In the rows, zero is written as 128.
Each row is followed by its class number.
[ 94 125 113 113 131 136 128 130 115 121 141 124 125 146 128 128 124 117
 140 118 135 140 120 124 131 119 128 151 135 110 141  90 140 107 127 134
 115  96 135 113 145 140 133 127 123 116 126 109 118 140]	0
[115 119  95 128 155 135 134 149 138 136 151 108 116 136 101 100 110 129
 109 141 135 113 109 155 122 126 124 144 124 145 139 165 113 145 134  90
 100 104 124 131 139 151 125 117 161 167 134 143 117 115]	2
[ 93 167  92 159 113 135 131 159 114 153 136 115 142 114 125 135 128 140
 103 126 132 127 107 127 103 123 115 139 131 141 137 178 104  88 109 105
 130 167 112 125 127 139 148 116 122 170 106 124 126 127]	8
[ 76 184 124 129 138 128 163 146 110 135 150 125 138 158 129 117 112 127
 136 134 108 138 123 115 113 130 121 139 135 126 150 149 113 103 120 133
 116  91 123 112 134 160 119 104 147 149 127 121 105 148]	2
[129 155 125 132 132 137 138 130 139 133 113 150  98 145 113 156 173 122
 136 149 143 119  85 106 152  95 119 133 139 140 119 138 157 159 127 126
 122 105 132 104 138 110 106 134 107 151 152 123 123 131]	6
[127 120 114 119 134 141 116 140 140 119 133 122 128 130 120 115 118 136
 102 123 119 135 126 162 121 144 125 119 132 140 135 138 134 138 137 130
 130 119 122 128 139 139 144 129 147 144 120 132 133 127]	1
[ 95 127 120  99 104 135 116 139 125 116 121 142 119 139 137 123 149 116
 130 118 136 140 106 136 142 134 129 144 146 118 137 107 158 133 121 126
 101  80 138 104 137 134 133 118 120 134 121  96 116 137]	5
[ 73 132 101 107 105 129 123 150 125 123 153 150 165 149 130 155 133 111
 152 116 115 129 100  99 129 121 128 142 124 116 130 108 131 125 117 113
 118 137 153 117 133 132 135 130 102 135 141 121 121 127]	1
[ 82 119 122 104  98 118 109 139 112 112 119 138 146 163 149 145 132 132
 147 128 129 151 128 131 118 133 141 132 139 119 153 120 147 117  95 122
  90 126 151  95 148 127 141 111 109 129 132  90 107 131]	8
[ 96 149 137 128 125 131 120 132 119 136 138 134 134 127 128 122  88 127
 157 128  91 150  99  99 124  90 133 143 108 129 128 131 127 122 108 155
 124 144 133 130 106 145 128 132 114 117 141 140 120 124]	1
[129 127 122 121 152 131 122 139 116 104 135 127 123 137 122 102 120 129
 117 140 133 130 114 143 113 131 137 132 145 140 121 147 113 131 124 112
 116 138 111 120 137 150 155 129 148 154 109 147 135 127]	3
[129 119 122 108 138 166 127 134 143 119 157 121 123 133 126 114  95 140
 114 116 123 137 128 157 116 132 125 117 150 138 141 145 119 131 147 122
 119 116 118 131 148 155 140 129 153 133 118 126 126 127]	1
[140 127 145 140 123 133 120 119 132 154 131 137 109 124 107 129 156 120
 121 132 121 141 119 104 143 119 128 110 123 115 141 132 146 156 137 130
 132 113 144 128 112 123 116 145 103 131 123 137 142 133]	5
[ 64 131 114  90 109 106 115 121 121 110 115 165 170 137 146 131 173 115
 127 160 134 123 107 133 133  89 106 121 159 132 112 174 148  68  62 138
 121 119 174 103 155 128 104 100 111 101 112 121  80 137]	6
[112 115 130 114  94 134 139 121 128 148 135 145 107 130 129 136 166 147
 144 164 119 135 106 110 141 117 136 119 114 127 136 159 129 150 115 115
 131 145 131 119 114 139 114 126 101 154 139 138 125 122]	9
[ 84 126 117 122  96 127 133 145 118 114 139 152 143 147 133 139 158 138
 135 128 128 137 118 133 115 121 122 117 145 135 151 123 134 141  82 123
 105 139 141  95 136 136 136 113 112 143 138 102 123 132]	8
[102 140 133 103 111 131 136 136 120 121 135 128 121 142 129 135 150 124
 142 135 146 134 118 124 134 117 126 145 137 122 137 125 139 129 118 122
 112 119 129 101 141 135 115 116 125 128 134  93 105 129]	0
[111 126 128 145 244 130 138 156 160 138 155 171 128 142  85  97 117  34
  80  91 144 106 126 120 135 139 141 134 107 136 165  57 147 155 174 155
 150  60 189 208 130 166 131 155 161 152 172 204  92 136]	5
[156 136 127 108 120 135 134 132 112 137 133 132  95 124 126 137 130 149
 140 131 130 132 135 128 118 127 136 145 145 114 136 127 122  98 137 118
 108 132 111 113 140 126 136  99 146 137 104 118 135 144]	0
[ 91 144 154 110 124 137 131 144  89 112 153 146 138 158 136 131 145 131
 153 127 117 141 122 125 127 126 136 122 133 111 135 134 123 133 117 112
 102 147 127 118 135 142 134 115 129 131 129 108 125 125]	9
[130 138 126 127 118 127 112 114 125 151 123 133 114 150 115 154 160 139
 130 140 125 133 103 122 137 124 126 124 129 136 129 156 148 137 123 117
 132 138 136 119 119 142 132 131 120 142 146 153 139 129]	10
[131 141 132 109 124 142 121 120 106 128 129 140 101 130 111 149 133 123
 123 146 135 137 119 122 117 133 122 134 140 122 120 165 121 150 110 114
 119 149 126 138 109 152 124 132 112 130 126 151 115 124]	7
[ 89 139 124 117 131 128 124 137 129 118 146 132 144 135 140 122 124 111
 137 132 128 141 117 119 131 119 120 135 137 121 139 122 131 110 121 139
 118 114 142 107 150 124 130 127 116 116 128 118 126 120]	5
[113 148 144 100 145 102  97 127 117 101 143 141 135 177 143 113 181  91
 121 128 122 111 150 102 128 141 125 125 122 125 127 177 122 112 142 128
 156 123 176 152 142 132 163 154 121 105 124 137 117 102]	5
[147 104 104 131 126 124 105 136 143 112 135 106 108 128 133 114  97 133
 129 132 120 152 123 157  98 135 141 139 168 144 126 127 121 160 132 122
 104 158 116 127 137 148 141 119 131 152 128 111 116 128]	11
[ 86 195 143 119 159 107 112 137 122  56 131 131 166 162 123 137 172 123
 142  82 139 150 120 128 123 110 140 139  85 118 139 118 149 127  99 149
 112 153 146  95 175  79 120 120 160 137 116 115 140 113]	4
[ 79  97 128 103 120 124 115 134 122 119 147 150 134 137 150 106 136 107
 163 128 115 138 112 138 133 136 121 149 131 110 152 133 141 115 113 147
 115 123 148 123 135 140 120 141 112 119 150 129 119 129]	9
[ 85 149 124 116 107 118 135 143 129 139 132 120 126 133 160 114 146 134
 137 112 120 136 121 122 138 121 123 140 102 112 165 114 136  81 119 137
 109 106 136 101 164 123  89 125 103 140 118  68 125 124]	8
[159 117 106 130 114 130 109 108 133 141 138 152 115 147 110 152 167 131
 130 156 137 127  97 119 138  89 128 109 142 144 130 171 134 146 129 121
 127 130 144 126 117 129 132 128 112 150 138 169 142 128]	3
[106 117  87 134 153 134 112 142 150 105 140 126 126 148 126 107 123 113
 127 118 134 106  93 138 120 138 133 131 124 133 121 169 123 154 153 134
 127 136 131 122 139 157 145 142 148 165 140 125 122 106]	10
[ 89 161 102 119 114 118 135 146 109 103 133 127 122 153 146 158 126 103
 135 134 156 116 117 110 114 120 107 142 135 135 132 158 120 121 107 147
 128 121 132 126 141 134 114 114 114 130 139 117  96 130]	7
[146 135 141 125 111 131 120 122 123 144 137 135 100 134 115 145 153 142
 142 154 123 139 118 113 131 117 135 104 130 121 136 185 149 150 136 122
 130 134 131 130 123 138 108 140 110 142 133 134 128 132]	9
[173 161 140 120 141 134  98 116 112 143 127 131  88 123 114 150 162 130
 131 137 125 144 119 110 130 120 127 126 149 116 132 164 153 142 123 130
 130 136 131 121 125 136 121 126 113 156 127 125 127 146]	0
[133 143 118 133 120 129 114  97 106 136 120 132 117 145  90 146 146 147
 137 161 118 151  99  88 127 137 141 116 131 124 120 140 154 143  96 158
 160 154  98 134 108 157 150 136  82 138 119 180 122 132]	3
[122 129 148 131 130 135 112 116 127 130 129 118 108 125 113 151 155 137
 123 117 149 133 103 124 122 151 126 132 115 125 138 170 152 165 121 118
 148 129 133 118 131 119 117 150 111 134 139 130 136 128]	8
[112 107 118 117 123 152 150 135 154 125 140 153 115 136 138  84 133 136
 124  85 127 130 101 145 105 130 124 118 159 131 150 136 137 177 146 117
  94 113 150 139 149 167 123 153 174 149 128 122 146 131]	6
[126 114 132 127 158 142 134 144 109 125 148 136 111 130 126  99 114 135
 118 143 115 134 123 143 121 128 127 101 140 127 136 141 106 148 139 127
 112 140 114 134 138 155 128 127 148 156 114 126 136 125]	9
[ 94 140 120  97 123 117 135 138 104  99 139 159 134 156 123 132 141 112
 130 129 124 121 119 119 133 117 117 139 127 132 151 135 135 135 115 139
 132 124 126 113 136 124 124 133 134 135 123 115 114 127]	3
[ 83 157 141 101 118 156 142 150 109 119 159 147 124 154 134 143 127 129
 122 136 115 140 129 141 140 128 120 149 134 120 160 127 141 103 127 133
 122 107  96 120 164 173 137 127 100 130 131 126 107 118]	1
[104 106 102 109 145 149 122 118 141  78 168 138 104 174 117  97 125 155
 120 106 105 131 119 178 110 136 130  98 129 127 141 168 121 194 115 142
 120 135 120 142 146 175 116 135 151 132 131 156 123 128]	4
[121 152 139 112 137 126 131 116 104 148 121 144 123 125 135 131 164 124
  98 136 125 130 141 126 132 110  99 134 164 144 134 181 158 125 136 131
 140  86 153 120 141 154 103 151 137 139 131 124 123 141]	6
[135 135 134 106 126 150 121  98 125 153 139 114 106 142 129 143 146 130
 131 119 133 137 121 120 125 121 129 125 144 137 130 130 144 138 116  98
 138 123 145 129 119 166 116 129 118 130 159 119 121 137]	11
[124 198 161 159  48 123 150 117 132 137 103 151 148  88 199 144 132 192
  97 135 136 179 155 148 135 113  99 134 209 103 149 139 134 111 139 174
  97 131  62  72 207 148  81 144  74 116  74  90 145 180]	0
[141 150  93 126 150 170 119 125 142 125 135 107  80 109 120 135 121 120
 112 105 124 137 102 157 128 102 133 165 148 134 120 186 151 156 142 133
 116 163 118 118 149 127 134 145 137 165 131 132 131 123]	8
[135 141 135 129 119 139 115 116 122 148 119 125 116 141 118 150 164 144
 124 138 131 135 110 113 134 123 117 119 126 136 132 165 144 142 118 113
 135 131 148 120 125 124 130 131 122 140 131 131 135 131]	10
[136 126 116 124 139 139 129 133 129 121 131 148 125 131 131 123 131 124
 110 130 133 132 108 160 115 127 139 131 138 141 123 127 109 126 142 105
 108 115 118 154 116 178 150 116 158 163 119 138 136 128]	7
[175 142 166 148 147 177 113  97 144 153 123 129  69  86  69 164 120 136
 155 198 154 204  78  87 111 119 140 133 154  96 143 143 162 128 131 180
 152 120  92  46 135  56 147  91 136 166 100 118 150 136]	4
[132 154 121 109 144 133 113 145 140 129 140 132 106 131 132 114 117 129
 113 132 131 129 119 140 122 131 128 136 139 135 151 140 116 145 157 144
 143 117 100 129 145 174 140 116 160 147 129 117 125 127]	4
[127 119 165 137 132 129 114 107 106 184 145 118 117 115 125 166 148 171
 114 121 121 123 119  91 131 112 108  99 111 127 145 199 135 130 124 114
 163 185 151 150 127 120  91 156 117 137 120 144 135 138]	8
[124 123 118 102 147 136 119 160 128 111 151 139 116 123 143 117 125 113
 125 129 118 132 106 158 118 136 131 135 153 121 133 155 129 130 134 132
 111 149 113 123 168 145 128 102 148 151 120 129 132 131]	5
[159 183 133 120 174 155 125 149 136 106 147 156 135  74 117 114 109 178
 119  74 133 119 112 140  87 157 119 139 147 142 114 156 103 144 157 127
 132 139  98 134 162 129 128 141 187 158  96 106 161 139]	8
[118 165 126 122 118 136 138 122 125 169 119 107 109 150 144 131 177 120
 118 130 136 135 125 123 152  99 119 128 142 133 128 175 151 132 146 112
 120 125 127  93 157 140  82 145 119 150 140 117 136 131]	4
[158 150 149 126 117 145 119 115 119 147 119 131 102 119 116 155 172 134
 141 137 136 126 131 106 138 118 129 136 137 129  93 141 138 145 126 109
 138 128 137 123 102 117 119 131 103 126 141 122 131 148]	7
[126 128 121 114 160 127 107 141 123 128 152 119 106 141 121  99 132 106
 103 108 118 131 124 162 128 137 123 151 147 143 147 122 125 149 152 152
 132 157 116 140 135 170 139 120 168 158 143 125 125 110]	5
[ 66 128 117 111  82 122 131 144 108 114 129 155 125 170 148 147 141 126
 133 135 134 130  97 123 130 116 101 141 129 139 149 139 122 121  97 124
 117 104 136 116 132 136 127 125 116 126 141 117 117 133]	10
[ 93 161 118  97 121 128 136 129 117 140 130 126 156 129 120 137 165  78
 119 122 146 141 120 123 139 106 125 159 157 128 138 158 142  80 147 145
 135  90 134  86 143 153 118 123 138 122 113 130 121 144]	5
[132 130 104 134  91 111 108 119 139 150 136 122 108 119 124 175 140 136
 145 138 112 145  98 117 134 131 125 116 155 133 113 155 169 176 130  92
 125 124 133 125 114 131 110 146  72 139 143 133 133 137]	2
[128 132 141 137 128 141 120 113 114 139 133 137 117 133 123 145 149 142
 138 134 133 143 120 110 137 127 113 130 128 121 137 154 135 161 125 137
 128 111 124 115 128 111 104 137 103 136 135 141 138 133]	4
[144 115 116 117 166 137 107 154 142 135 146 141 121 121 111  91 155 111
 137 118 126 132  90 158 121 141 128 124 147 138 130 153 134 142 149 128
 115 136 136 146 147 126 131 127 161 158 133 160 150 131]	9
[102 146 138  92 115 198 161 107 150  98 163 135 113 133 128 157 215  71
 151 103 142 145  67  62 165  49 130 119 146 131 133 114 159  78  91 154
 160 143 120 143 130 147 149 146 107 175 107 120 104 135]	11
[ 65 110 126 121  71  89 169 170  98 123 149 168 113 162 133 216 129 162
 201 109 113 124 133 103 105 150 139 159 110 122 123  60 127 111 107  48
  83 203 141 105 113  79 101 133  71 117 170 160 138 128]	11
[ 98 158 102 110 111 131 126 132 111 126 140 147 142 132 131 152 147 135
 140 108 114 143 128 113 130 126 123 161 137 123 155 115 155 128 128 124
 136 112 138  90 145 105 141 134 113 139 123 117 144 150]	3
[150 141 165 100 110 135 113 120 124 157 130 133  95 133 109 152 157 140
 126 134 119 132 121 104 143 113 137 120 122 129 137 166 160 142 128 115
 138 139 137 132 115 131 127 128 126 140 132 154 124 133]	1
[126  90 157 246 216 195 154  60  80 118 174 129 136 127  88 122  99 131
  41 100 148 116  75 152 153  96 109  75 121 119 172  88  99 152  99 107
 134  48  66 177  87 163 174 103 139 173  62 145 150 141]	6
[ 90 159 130 107 115 125 114 130 111  97 137 156 163 160 128 140  98 130
 138 117 118 139 126 123 124 112 125 149 125 134 143 117 134  97 115 140
 117 109 114 111 137 124 159 133 146 124 131 115 128 122]	1
[120 131 176 117 182 109  98 112 115 130 118 178 159 124 114 154 181 133
 139 118 130 113 103 104 135 147 123 102 111 112  93 164 166 122 156 139
 168 105 170 130 141 123  81 155 149 132 127 110 119 143]	2
[112 127 115 126  96 140 127 116 128 168 142 104 125 144 120 138 148 152
 131 138 129 147 127 108 131 117 117 117 148 136 133 170 160 174 118 114
 126 118 143 127 154 131 115 135 100 125 146 149 124 134]	2
[143 131 134 125 119 130 126 118 138 138 129 146 119 132 113 139 171 123
 122 144 120 141 114 120 146 122 131 120 143 129 128 143 144 139 128 124
 124 129 131 137 125 137 117 141  97 142 119 153 126 131]	5
[132 139 129 117 156 131 115 131 123  96 146 123 126 134 127 114 127 129
 117 134 130 133 126 142 114 127 133 127 134 141 138 153 122 138 124 128
 131 135 127 122 136 154 151 129 149 147 123 137 133 122]	3
[118 134 177 139 214 122 130 141 124  95 143 142 160 131 144  92 159  89
  89 141 133 119 157 124 116 119 118  94 131 135 155 133  91 115 120 151
 150 142 159 115 157 158 123 130 154 163 115  91 105 127]	11
[112 122  75 117 146 128 139 153 143 129 121 143 120 127 122  87 133 113
 114 152 103 109  94 150 125 125 140 106 126 138 136 199 127 136 144 128
 126 128 119 126 123 179 123 135 155 188 108 127 108 133]	9
[111 172 101 142 101 134 139 115 142 148 156 130 141 117 103 148 129 104
 125 140 132 143 107  94 116  83 138 148 116 128  92 161 150 139 111 123
 156 139 124 145 143 128 111 125 119 143 160 147 127 124]	2
[160 120 107 142  97 148 144 124 149 163 123 143 106  97 118 151  96 151
 107 150 140 121  92 138 124 145  92 114 155 140 176 120 101 183 129 135
 139 114 102 143 113 152 124 117 103  96 109  91 120 138]	8
[165 119 112 137 174 143 105 128 128 130 111 125  42 138 103  75  63 196
 109 153 100 130 105 161 129 133 125 131 167 154 122 191 100 171 176 127
  92 140  68 123 140 106 164 169 163 167  82 181 147 129]	9
[129 112 122  92  98 133 107 132 115 120 142 148 114 146 138 163 124 130
 171 114 159 134 102 106 119 144 126 175 135 118 164 131 145 127 125 142
 114 114 114 141 140 125 138 106 145 149 149 130 120 126]	4
[ 79 133 111  92 125 148 136 129  97 109 138 133 124 160 147 114 154 110
 131 111 122 144 127 127 126 122 118 136 122 112 134 100 132 140  98 137
 109 106 154 112 136 175 104 127 133 142 145  87 121 127]	4
[130 111 122 120 145 142 113 148 133 130 127 148  84 145 114  97 135 139
 133 101 126 134 100 143 113 136 128 128 155 144 130 104 128 170 125  93
  88 126 135 123 139 124 125 136 131 155 134 126 129 138]	11
[ 68 138 124  98  64 125 149 140 102 110 157 185 134 151 131 166 156 119
 123 128 147 118 109 107 144 111  93  90 169 110 135 123 126 159 136 147
 125 133 106  99 133 111 116 116 119 116 108  89 117 121]	0
[120 140 152 141 132 128 125 132 114 151 115 134  90 135 128 138 147 136
 153 145 118 132  97  98 136 132 127 115 120 125 145 171 154 139 119 143
 125 129 132 116 113 131 134 123  94 135 129 157 121 124]	10
[112 132 116 125 153 149 141 145 152 128 139 125 103 122 132 111 126 123
 112 115 130 127  81 149 119 136 122 115 142 140 133 142 133 148 142 116
 133 130 120 144 138 150 138 125 156 149 122 137 137 123]	6
[210 164 100 118 120 124  82 150 126  90 116 121   4  87 142 187  94 146
 121 108 115 133 102 159 129 188 100  68 186 111 148  84 139 127  96  97
  91 124  77 105  83 137 126 116  70 158  87 100 167 171]	5
[143 135 137 123 111 128 113 113 121 137 135 134 116 139 119 173 155 139
 141 147 133 144 127 113 128 123 129 128 128 124 124 149 154 133 133 122
 146 105 137 128 118 133 114 133 117 130 147 134 136 143]	4
[ 96 156 119 103 108 146 138 137 125 111 143 149 146 146 128 137 127 105
 141 105 124 139 115 127 124 125 121 149 143 127 140 131 148 124 123 132
 121  97 127 114 151 127 128 133 119 113 131 112 118 135]	1
[149 158 134 135  97 121 124 129 131 173 112 121  74 121 129 137 152 130
 137 137 119 140 117  89 132 117 122 131 130 121 129 154 141 151 146 120
 127 123 139 115 112 111  97 149  82 137 134 125 137 137]	11
[ 94 130 112 110  94 137 139 140 141 134 145 144 152 153 119 140 120 122
 135 132 122 138 119 143 128 138 129 142 134 126 161 117 155 124 123 128
 126 112 112 114 157 130 142 114 117 113 139 129 119 128]	1
[123 118 136 114  89 133 139 133 124 148 131 163 124 138 127 150 177 140
 132 170 118 148 116 149 140 137 138 103 131 119 141 164 158 141 139  98
 121 106 119 122 135 142 114 127  96 139 132 140 138 132]	9
[101 141  94 113 146 155 154 145 165  95 163 125 159 129 126 130 125 148
 144 140 124 124 134 154 103 144 141 126 154 155  92 159 130 139 162  96
 141  99 132  92 156 147 154 128 163 144 143 101 127 122]	2
[137 128 125 116 154 157 127 139 144 133 144 123 126 123 117 120 122 121
 117 120 122 135 102 155 124 134 122 127 148 143 138 153 140 141 149 129
 133 125 120 126 149 142 142 129 156 139 124 139 140 130]	1
[152 173 182 152 144 122 130 129 125 137 125 155 112 135 104 163 156 141
 120 133 125 130 131  99 133 109 138 116 136 143 129 135 149 151 127 111
 149 118 123 150 112 120 127 131 120 141 135 151 121 158]	6
[137 183 129 107 185 175 120 118 128 138 100 107  81 145 126 136 118  90
  90 118 114 172 116 138 105 134 143 104 135 126 117 122 148 114 147 145
 156 162 158 145 106 178 153 135 178 161 133 109 108 131]	11
[129 116 124 125 148 130 122 132 118 139 127 122 123 116 143  97 130 121
 133 116 123 127 115 153 133 121 135 127 148 131 121 145 136 122 149 127
 110 147 117 120 148 144 126 133 148 139 120 125 146 129]	9
[ 64 108  73 115 115 102 121 149 122 131 118 141 157 186 156  90 153  93
 121 143 138 102 124 103 138 119 101 145 143 119 140 149  95 115 110 135
 111  80 168 101 157 126 120 150 107 134 142 140 114 165]	0
[109 149 119 106 111 129 143 136 122 131 133 141 128 136 139 141 147 122
 131 121 126 131 117 121 128 113 111 155 155 137 160 147 114 137 116 122
 111 120 137 108 128 137 112 111 132 140 130 119 120 143]	6
[125 135 151 129 134 126 119 133 120 154 127 134 103 139 120 128 159 134
 124 140 130 134 117 117 126 118 120 117 154 142 150 166 147 164 116 109
 120 121 145 112 129 138 123 124 120 144 143 143 128 136]	6
[193  93 122 117  54 138  92  99 157 169 123 126 118  89  99 116 155 132
 132 105 145 140 173 132 151 112 131 155 101 119 151 120 147 163 152 118
 140 128 102 121 124  83  78 147 106 108 135  63 148 101]	4
[ 94 131 113 105 106 132 132 144 121 114 144 159 138 137 150 117 137 121
 139 122 113 127 120 124 130 122 114 143 133 120 155 145 131 121 113 140
 113 107 140 125 148 125 129 122 119 126 121 115 121 130]	5
[159 146 161 133 118 140 114 116 114 147 138 134 103 139 106 147 178 143
 133 150 132 146 118 122 139 119 127 114 143 123 147 160 144 142 140 127
 134 132 123 133 127 143 141 135 112 126 120 143 142 132]	9
[134 148 162 147 111 120 145  93  98 148 135 144  83 167 110 174 154 164
 100 134 130 138 154 127 111 100 131  98 117 120 135 170 155  82 136 111
 127  99 175 141 125 115 123 141 138 107 113 171 143 141]	8
[ 77 156 148 101 120 115 126 143 112  87 145 178 153 120 157 137 126 142
 161 107 121 134 119 120 119 171 130 148 132 127 149 127 103 144 123 148
 134 144  97 115 124 150 115 121 112 143 131 105 101 125]	9
